Below is a small trained network, with its code and all its weights. Each question gives an input and a target symbol and asks what happens when units are switched off, that is, made to give their printed mean instead of their output.

import numpy as np


def w(rows, s, z=0):
    codes = np.array(rows[::2]) - 128.0
    scale = np.full(codes.shape[1], s)
    scale[-1] = z or s
    return codes * scale


def f(y):
    return y / 2 * (1 + np.tanh(0.7978845608 * (y + 0.044715 * y**3)))


def softmax(a):
    e = np.exp(a - a.max(-1, keepdims=True))
    return e / e.sum(-1, keepdims=True)


def log_softmax(a):
    a = a - a.max(-1, keepdims=True)
    return a - np.log(np.exp(a).sum(-1, keepdims=True))


def net(x, mask):
    ids = ['αζηλμξσφω'.index(c) for c in x.split()]
    T = len(ids)
    res = E[ids] + P[:T]
    u = 0
    for l in range(2):
        q, k, v = (res @ M[l].T for M in (Q, K, V))
        z = softmax(np.where(np.tri(T) > 0, q @ k.T / 4**0.5, -1e9)) @ v
        res = res + np.where(mask[u], z, O[l][:, -1]) @ O[l][:, :-1]
        u += 1
        y = f(res @ A[l][:, :-1].T + A[l][:, -1])
        res = res + np.where(mask[u : u + 8], y, B[l][:, -1]) @ B[l][:, :-1]
        u += 8
    return log_softmax(res[-1] @ U[:, :-1].T + U[:, -1])


Q, K, V, O, A, B = {}, {}, {}, {}, {}, {}
E = w([
[152,67,152,90,41,96,122,202,154],'α',
[142,167,143,123,73,94,96,155,63],'ζ',
[166,69,73,122,173,239,135,133,114],'η',
[151,119,143,46,7,124,132,170,79],'λ',
[185,151,83,136,62,119,60,148,184],'μ',
[131,153,108,206,99,93,76,156,114],'ξ',
[109,94,133,157,31,79,49,180,103],'σ',
[106,79,144,161,113,97,150,198,176],'φ',
[185,146,166,106,109,75,75,173,129],'ω',
],0.014)
P = w([
[140,82,127,142,155,112,135,2,150],'0',
[135,132,156,182,56,154,149,158,95],'1',
[135,146,141,163,72,148,137,171,95],'2',
[126,165,138,153,80,147,130,184,111],'3',
[114,162,130,135,94,134,140,187,120],'4',
[96,168,133,127,102,142,142,191,114],'5',
[100,187,125,131,115,128,139,187,120],'6',
[87,186,132,123,131,118,144,188,113],'7',
[82,189,128,112,138,117,140,191,128],'8',
[70,194,132,101,143,122,141,191,133],'9',
[63,199,123,97,155,114,133,195,137],'10',
[72,209,125,93,164,108,133,199,147],'11',
[60,214,125,85,168,122,136,204,166],'12',
[52,214,121,92,173,117,135,207,164],'13',
],0.0094)
Q[0] = w([
[155,116,254,198,108,155,155,38,145],'L0H0',
[184,140,82,141,95,80,199,142,120],'L0H0',
[155,136,123,134,126,89,183,146,116],'L0H0',
[87,118,139,111,142,204,30,225,120],'L0H0',
],0.0054)
K[0] = w([
[90,207,114,122,69,112,118,254,150],'L0H0',
[130,156,126,96,128,121,126,108,127],'L0H0',
[138,152,131,131,119,132,138,107,143],'L0H0',
[132,148,95,93,139,194,159,16,165],'L0H0',
],0.0078)
V[0] = w([
[183,171,95,102,160,166,121,182,234],'L0H0',
[184,211,170,126,117,59,102,108,45],'L0H0',
[132,166,86,173,213,254,152,151,31],'L0H0',
[132,150,121,14,133,179,108,208,120],'L0H0',
],0.007)
O[0] = w([
[199,117,102,140,104,65,160,97,206,123],'L0H0',
[116,139,243,217,110,167,76,66,62,154],'L0H0',
[62,155,25,173,165,30,229,49,114,2],'L0H0',
[199,113,145,96,92,85,254,67,72,124],'L0H0',
],0.0069,0.0041)
A[0] = w([
[152,187,85,102,132,155,85,147,146,146],'L0N0',
[149,126,187,128,75,169,54,85,105,124],'L0N1',
[61,142,179,86,206,85,135,129,162,4],'L0N2',
[104,112,160,183,110,46,150,164,101,191],'L0N3',
[77,165,180,118,208,44,97,102,103,187],'L0N4',
[154,161,144,102,134,126,126,122,139,149],'L0N5',
[157,142,137,88,126,100,81,58,149,133],'L0N6',
[120,97,173,114,255,231,157,152,90,77],'L0N7',
],0.0084,0.0042)
B[0] = w([
[97,93,141,196,92,133,174,156,97,183],'L0N0',
[108,138,106,91,227,124,250,143,161,255],'L0N1',
[95,81,78,118,182,115,127,190,157,116],'L0N2',
[193,247,116,70,100,162,140,123,127,242],'L0N3',
[84,144,132,161,157,202,222,113,174,150],'L0N4',
[111,126,106,169,114,142,172,145,142,149],'L0N5',
[172,143,89,232,109,172,200,118,112,120],'L0N6',
[196,52,1,187,79,147,133,160,100,126],'L0N7',
],0.0074,0.0057)
Q[1] = w([
[106,147,75,103,140,24,173,19,158],'L1H0',
[120,151,131,140,94,202,109,163,127],'L1H0',
[138,129,74,92,165,33,163,5,118],'L1H0',
[167,156,67,117,98,114,196,179,146],'L1H0',
],0.013)
K[1] = w([
[119,238,201,122,69,53,142,168,184],'L1H0',
[100,80,94,165,185,165,126,94,126],'L1H0',
[102,250,190,70,61,64,123,171,149],'L1H0',
[108,93,159,104,204,190,123,94,206],'L1H0',
],0.016)
V[1] = w([
[93,38,160,50,75,59,36,179,156],'L1H0',
[11,166,42,193,48,127,102,104,98],'L1H0',
[111,117,136,14,66,145,195,135,34],'L1H0',
[2,184,198,91,205,187,59,98,77],'L1H0',
],0.0077)
O[1] = w([
[109,183,135,117,115,214,116,145,162,72],'L1H0',
[248,150,133,129,135,92,107,171,204,2],'L1H0',
[62,160,170,146,71,49,171,68,198,69],'L1H0',
[158,140,130,174,105,118,199,216,132,51],'L1H0',
],0.012,0.0072)
A[1] = w([
[84,173,77,106,144,190,132,130,132,2],'L1N0',
[186,92,136,129,125,129,1,77,79,119],'L1N1',
[63,104,152,140,75,135,136,87,128,113],'L1N2',
[96,94,154,114,124,52,181,136,64,89],'L1N3',
[118,187,127,124,83,87,121,125,88,51],'L1N4',
[125,64,175,122,101,95,137,64,107,71],'L1N5',
[166,159,95,11,151,173,120,146,90,85],'L1N6',
[148,133,111,179,137,49,159,167,112,103],'L1N7',
],0.0087,0.0073)
B[1] = w([
[161,83,189,140,124,162,145,87,135,197],'L1N0',
[160,147,77,148,58,115,227,121,110,204],'L1N1',
[245,169,144,92,160,94,117,158,105,182],'L1N2',
[123,109,145,193,143,142,57,105,166,241],'L1N3',
[139,82,77,149,124,148,151,147,159,143],'L1N4',
[107,185,101,167,109,145,110,201,127,165],'L1N5',
[134,132,89,203,132,114,114,98,183,245],'L1N6',
[152,80,164,73,125,146,156,86,168,191],'L1N7',
],0.011)
U = w([
[151,122,87,145,31,101,192,84,112,174],'α',
[154,208,150,166,80,54,149,117,172,164],'ζ',
[147,132,171,35,122,122,174,62,121,254],'η',
[81,125,112,54,195,80,147,108,210,252],'λ',
[228,113,128,125,152,120,164,170,128,25],'μ',
[57,128,147,139,58,139,252,200,117,72],'ξ',
[135,144,130,176,94,192,128,93,201,39],'σ',
[111,85,128,157,135,101,103,137,55,133],'φ',
[132,58,203,177,66,97,203,84,159,36],'ω',
],0.0046,0.0042)

Each question gives the input, a string of symbols that net reads in full, and the target symbol t.
The units are the heads (4 rows each of Q, K, V and O) and the neurons (one row each of A and B). Each row of codes is followed by its name. A weight is (code - 128) times the scale printed after its matrix; where a second scale follows, it is the last column's (O, A, B and U).
mask holds one flag per unit, layer by layer, with each layer's heads first. A switched-off unit (its flag False) gives its mean, the last column of its rows in O or B, instead of its output. The means were averaged over made-up inputs and are rounded, as every weight is.
A unit's drop is (log p(t) with every unit on - log p(t) with that unit switched off) / (log p(t) with every unit on - log p(t) with every unit switched off).
The circuit of an input: a set's keep is (log p(t) with only the set's units on - log p(t) with every unit switched off) / (log p(t) with every unit on - log p(t) with every unit switched off). Starting from the 12 units with the biggest drops (on a tie, the unit counted first), units are removed one at a time, each time the one whose removal leaves the highest keep (on an exact tie, the one counted first), for as long as the keep stays at least 0.8.
units of the circuit, in order: the units of the circuit, biggest drop first
most important unit: the unit with the biggest drop
k most important neurons: the k neurons with the biggest drops, biggest first
k most important neurons of layer l: the k neurons of layer l with the biggest drops, biggest first
input ζ α σ, target ω: 2 most important neurons of layer 0	(L0N1; L0N4)
input φ ω σ φ, target σ: units of the circuit, in order	(L1H0; L0H0; L1N6; L0N1)
input φ ω φ α, target σ: most important neuron of layer 1	(L1N6)
input ξ ω ξ ζ ζ φ φ ω φ φ φ φ λ λ, target μ: units of the circuit, in order	(L1H0; L0H0)
input λ η φ φ λ, target ζ: units of the circuit, in order	(L1H0; L1N5; L0H0)
input μ μ ζ φ φ ω σ, target α: units of the circuit, in order	(L1H0; L1N1; L0N6)
input ξ σ η ξ ζ η, target μ: units of the circuit, in order	(L0H0; L1H0)
input ζ ω α φ α φ μ λ ω φ ξ μ ω μ, target ω: 2 most important neurons	(L0N1; L1N7)
input λ α ζ φ α ζ μ η ω λ η, target ζ: 2 most important neurons	(L0N1; L1N2)
input μ φ λ α φ ξ μ μ φ ξ ξ, target α: 2 most important neurons	(L1N1; L0N6)
input ζ ζ ζ ζ α φ λ ζ, target ω: 3 most important neurons	(L0N1; L1N7; L1N3)
input μ φ ω α μ φ α φ ζ α ω, target α: units of the circuit, in order	(L1H0; L1N1; L0N6; L0H0)
input σ α ξ φ φ α φ φ, target ξ: units of the circuit, in order	(L0H0; L1H0; L0N1)
input φ ξ φ ξ η α λ ξ λ ζ ω μ, target α: 2 most important neurons	(L0N1; L0N7)
input ζ φ μ ξ, target ω: units of the circuit, in order	(L1H0; L0H0; L0N1; L1N7)
input μ η ξ, target α: most important unit	L1N1
input ζ ζ η, target α: 3 most important neurons	(L0N7; L1N1; L0N1)
input φ φ φ α η φ η, target σ: units of the circuit, in order	(L0H0; L1H0; L1N6; L0N1)
input σ α α λ ω φ ζ λ φ φ ζ, target ξ: units of the circuit, in order	(L1H0; L0H0; L0N1)
input ω ω φ ω λ ω μ φ φ ω, target φ: 2 most important neurons	(L0N1; L0N6)
input ζ α ω α ω ξ α φ ω σ ω ω, target ω: 2 most important neurons of layer 0	(L0N1; L0N4)
input λ σ ξ ξ ω ω η φ α α, target ζ: most important neuron	(L0N7)
input μ η α, target α: 3 most important neurons of layer 0	(L0N7; L0N1; L0N3)
input λ μ α φ φ α, target ζ: 3 most important neurons of layer 1	(L1N2; L1N5; L1N3)
input ω φ φ φ ξ ω φ ω ξ, target φ: 2 most important neurons	(L0N1; L0N6)
input μ ξ φ ω φ φ φ α φ ξ μ ξ φ φ, target α: 2 most important neurons	(L1N1; L0N6)
